Below is a small trained network, with its code and all its weights. Each question gives an input and a class and asks what happens when units are switched off, that is, made to give their printed mean instead of their output.

import numpy as np


def w(rows, s, z=0):
    codes = np.array(rows[::2]) - 128.0
    scale = np.full(codes.shape[1], s)
    scale[-1] = z or s
    return codes * scale


def norm(h):
    return h / np.sqrt((h * h).mean(-1, keepdims=True) + 1e-5)


def f(y):
    return np.maximum(y, 0)


def log_softmax(a):
    a = a - a.max(-1, keepdims=True)
    return a - np.log(np.exp(a).sum(-1, keepdims=True))


def net(x, mask):
    res = np.array(x, float).reshape(1, 6) / 4 @ E
    u = 0
    for l in range(2):
        y = f(norm(res) @ A[l][:, :-1].T + A[l][:, -1])
        res = res + np.where(mask[u : u + 11], y, B[l][:, -1]) @ B[l][:, :-1]
        u += 11
    return log_softmax(norm(res)[-1] @ U[:, :-1].T + U[:, -1])


A, B = {}, {}
E = w([
[104,41,19,116],'x0',
[208,58,165,199],'x1',
[126,128,128,131],'x2',
[205,93,138,3],'x3',
[1,41,222,100],'x4',
[128,126,126,129],'x5',
],0.0091)
A[0] = w([
[102,177,116,28,48],'L0N1',
[125,44,75,121,33],'L0N2',
[158,189,250,151,48],'L0N3',
[76,75,187,107,160],'L0N4',
[179,96,153,97,55],'L0N5',
[157,191,221,99,7],'L0N6',
[149,139,136,31,2],'L0N7',
[142,124,133,98,39],'L0N8',
[215,54,193,152,39],'L0N9',
[191,94,156,70,39],'L0N10',
[53,224,94,43,13],'L0N11',
],0.017,0.0054)
B[0] = w([
[126,106,144,221,206],'L0N1',
[56,97,55,67,191],'L0N2',
[72,62,15,86,230],'L0N3',
[208,227,158,94,255],'L0N4',
[87,157,99,185,165],'L0N5',
[99,66,26,59,198],'L0N6',
[78,201,119,178,183],'L0N7',
[118,162,120,151,136],'L0N8',
[144,69,161,231,200],'L0N9',
[57,188,140,170,185],'L0N10',
[210,7,132,226,224],'L0N11',
],0.013,0.0077)
A[1] = w([
[100,51,198,141,50],'L1N1',
[132,140,160,109,15],'L1N2',
[168,142,160,72,53],'L1N3',
[247,160,74,129,82],'L1N4',
[82,96,248,52,46],'L1N5',
[170,90,109,106,4],'L1N6',
[134,94,103,209,116],'L1N7',
[137,187,97,184,139],'L1N8',
[150,98,30,89,103],'L1N9',
[166,184,169,104,113],'L1N10',
[218,221,108,103,45],'L1N11',
],0.014,0.0042)
B[1] = w([
[180,104,110,143,156],'L1N1',
[122,122,153,105,130],'L1N2',
[109,171,155,95,134],'L1N3',
[178,96,200,95,171],'L1N4',
[247,126,182,85,150],'L1N5',
[85,97,155,139,135],'L1N6',
[88,143,171,114,255],'L1N7',
[86,166,176,93,202],'L1N8',
[139,140,128,65,230],'L1N9',
[109,188,48,108,142],'L1N10',
[138,172,173,68,148],'L1N11',
],0.013,0.0096)
U = w([
[116,62,55,41,118],'0',
[191,51,151,248,67],'1',
[135,139,141,115,254],'2',
[245,182,192,53,94],'3',
[54,239,127,185,66],'4',
[136,129,129,112,189],'5',
],0.012,0.0082)

Each question gives the input, the list of numbers given to net, and the class t.
The units are the neurons (one row each of A and B). Each row of codes is followed by its name. A weight is (code - 128) times the scale printed after its matrix; where a second scale follows, it is the last column's (A, B and U).
mask holds one flag per neuron, layer by layer. A switched-off neuron (its flag False) gives its mean, the last column of its row in B, instead of its output. The means were averaged over made-up inputs and are rounded, as every weight is.
A unit's drop is (log p(t) with every unit on - log p(t) with that unit switched off) / (log p(t) with every unit on - log p(t) with every unit switched off).
The circuit of an input: a set's keep is (log p(t) with only the set's units on - log p(t) with every unit switched off) / (log p(t) with every unit on - log p(t) with every unit switched off). Starting from the 12 units with the biggest drops (on a tie, the unit counted first), units are removed one at a time, each time the one whose removal leaves the highest keep (on an exact tie, the one counted first), for as long as the keep stays at least 0.8.
circuit, biggest first: the units of the circuit, biggest drop first
most important unit: the unit with the biggest drop
top k neurons: the k neurons with the biggest drops, biggest first
k most important neurons of layer l: the k neurons of layer l with the biggest drops, biggest first
drop when u is switched off: that unit's drop, to one decimal
input [5,-1,4,0,-8,1], class 3: circuit, biggest first	[L0N3, L1N4]
input [6,1,2,0,7,-3], class 3: top 2 neurons	[L0N4, L0N3]
input [-5,1,1,-6,-7,5], class 3: most important unit	L1N4
input [3,6,-5,7,0,0], class 4: circuit, biggest first	[L0N10, L0N5]
input [-5,-8,-7,0,2,0], class 1: top 2 neurons	[L0N11, L0N1]
input [-5,-5,3,-3,-1,2], class 0: top 2 neurons	[L0N3, L0N6]
input [-4,1,-6,6,-5,-1], class 4: top 3 neurons	[L0N10, L0N4, L0N7]
input [5,-8,-6,8,4,-6], class 1: circuit, biggest first	[L0N1, L0N11]
input [-8,-8,-3,0,1,6], class 0: top 2 neurons	[L0N6, L0N3]
input [-6,-8,-8,7,-4,-6], class 1: circuit, biggest first	[L0N11, L0N1]
input [-5,-3,-6,-3,6,5], class 3: top 2 neurons	[L0N4, L0N2]
input [4,-7,-3,7,0,5], class 1: 2 most important neurons of layer 0	[L0N11, L0N1]
input [-5,-6,6,2,3,-3], class 1: top 3 neurons	[L0N11, L0N1, L0N2]
input [-8,7,-4,-7,5,8], class 0: circuit, biggest first	[L0N3]
input [-5,-8,-4,-1,5,-4], class 1: 2 most important neurons of layer 0	[L0N11, L0N1]
input [7,7,-6,-5,4,-2], class 0: 3 most important neurons of layer 0	[L0N2, L0N11, L0N1]
input [-8,-8,1,5,3,0], class 0: top 4 neurons	[L0N6, L0N3, L0N9, L1N9]
input [-7,4,-2,-6,-5,-3], class 0: top 2 neurons	[L0N3, L0N4]
input [1,-6,-5,4,6,4], class 1: top 3 neurons	[L0N11, L0N1, L1N9]
input [-3,4,6,1,7,0], class 3: most important unit	L0N4
input [-4,4,-4,6,3,4], class 4: 2 most important neurons of layer 0	[L0N10, L0N9]
input [-2,-8,5,7,6,1], class 1: drop when L0N1 is switched off	0.9
input [-6,4,3,2,5,-3], class 0: drop when L0N3 is switched off	1.2
input [0,-8,7,2,-5,0], class 1: drop when L0N11 is switched off	0.6
input [0,3,5,6,-2,4], class 4: drop when L0N5 is switched off	0.0
